Here is a tiny trained network, its code and every weight. The questions are about switching its units off for an input and a class, where a switched-off unit gives its printed mean instead of its output.

import numpy as np


def w(rows, s, z=0):
    codes = np.array(rows[::2]) - 128.0
    scale = np.full(codes.shape[1], s)
    scale[-1] = z or s
    return codes * scale


def norm(h):
    return h / np.sqrt((h * h).mean(-1, keepdims=True) + 1e-5)


def f(y):
    return np.maximum(y, 0)


def log_softmax(a):
    a = a - a.max(-1, keepdims=True)
    return a - np.log(np.exp(a).sum(-1, keepdims=True))


def net(x, mask):
    res = np.array(x, float).reshape(1, 2) / 4 @ E
    u = 0
    for l in range(3):
        y = f(norm(res) @ A[l][:, :-1].T + A[l][:, -1])
        res = res + np.where(mask[u : u + 5], y, B[l][:, -1]) @ B[l][:, :-1]
        u += 5
    return log_softmax(norm(res)[-1] @ U[:, :-1].T + U[:, -1])


A, B = {}, {}
E = w([
[87,56,226],'x0',
[195,4,58],'x1',
],0.0031)
A[0] = w([
[76,136,155,119],'L0N1',
[177,146,7,145],'L0N2',
[221,85,177,63],'L0N3',
[159,143,54,30],'L0N4',
[117,158,191,3],'L0N5',
],0.012,0.0038)
B[0] = w([
[88,145,168,186],'L0N1',
[205,89,255,254],'L0N2',
[133,9,55,189],'L0N3',
[176,234,229,175],'L0N4',
[98,135,245,170],'L0N5',
],0.0087,0.0058)
A[1] = w([
[91,174,131,173],'L1N1',
[102,249,121,111],'L1N2',
[100,35,2,122],'L1N3',
[166,68,203,151],'L1N4',
[174,85,102,255],'L1N5',
],0.0085,0.0029)
B[1] = w([
[86,84,2,165],'L1N1',
[73,13,80,169],'L1N2',
[219,29,163,196],'L1N3',
[152,180,86,254],'L1N4',
[165,154,142,204],'L1N5',
],0.0064)
A[2] = w([
[93,175,152,64],'L2N1',
[255,141,78,164],'L2N2',
[155,180,211,150],'L2N3',
[125,135,122,2],'L2N4',
[214,193,116,85],'L2N5',
],0.0092,0.0054)
B[2] = w([
[171,42,194,147],'L2N1',
[97,201,92,255],'L2N2',
[128,176,119,240],'L2N3',
[196,99,121,128],'L2N4',
[145,254,195,173],'L2N5',
],0.0094,0.0057)
U = w([
[58,132,225,213],'0',
[118,141,1,2],'1',
[118,119,43,2],'2',
[202,168,207,254],'3',
[16,81,70,204],'4',
[242,3,75,228],'5',
[122,100,65,2],'6',
],0.0098,0.006)

Each question gives the input, the list of numbers given to net, and the class t.
The units are the neurons (one row each of A and B). Each row of codes is followed by its name. A weight is (code - 128) times the scale printed after its matrix; where a second scale follows, it is the last column's (A, B and U).
mask holds one flag per neuron, layer by layer. A switched-off neuron (its flag False) gives its mean, the last column of its row in B, instead of its output. The means were averaged over made-up inputs and are rounded, as every weight is.
A unit's drop is (log p(t) with every unit on - log p(t) with that unit switched off) / (log p(t) with every unit on - log p(t) with every unit switched off).
most important unit: the unit with the biggest drop
top k neurons: the k neurons with the biggest drops, biggest first
top k neurons in layer l: the k neurons of layer l with the biggest drops, biggest first
drop when u is switched off: that unit's drop, to one decimal
input [1,-2], class 0: most important unit : L0N5
input [-7,-7], class 4: top 2 neurons : L0N4; L1N2
input [1,-1], class 0: top 2 neurons : L0N5; L0N2
input [-1,-5], class 4: top 4 neurons : L0N2; L1N2; L1N1; L0N4
input [4,1], class 5: top 2 neurons : L0N2; L0N4
input [-6,-7], class 4: top 2 neurons : L1N2; L0N2
input [2,0], class 0: top 2 neurons in layer 0 : L0N1; L0N2
input [4,0], class 0: top 2 neurons : L0N2; L0N1
input [1,4], class 5: top 2 neurons : L0N3; L0N4
input [-2,-8], class 4: top 4 neurons : L0N2; L1N2; L1N1; L0N4
input [-6,-6], class 4: top 4 neurons in layer 1 : L1N1; L1N2; L1N5; L1N4
input [2,-3], class 0: top 2 neurons : L0N5; L0N2
input [-4,-8], class 4: drop when L1N2 is switched off : 0.2
input [-2,-3], class 4: drop when L2N1 is switched off : 0.0
input [1,1], class 5: most important unit : L1N3
input [6,2], class 5: drop when L0N2 is switched off : 0.1
input [-1,-3], class 4: drop when L0N2 is switched off : 0.9
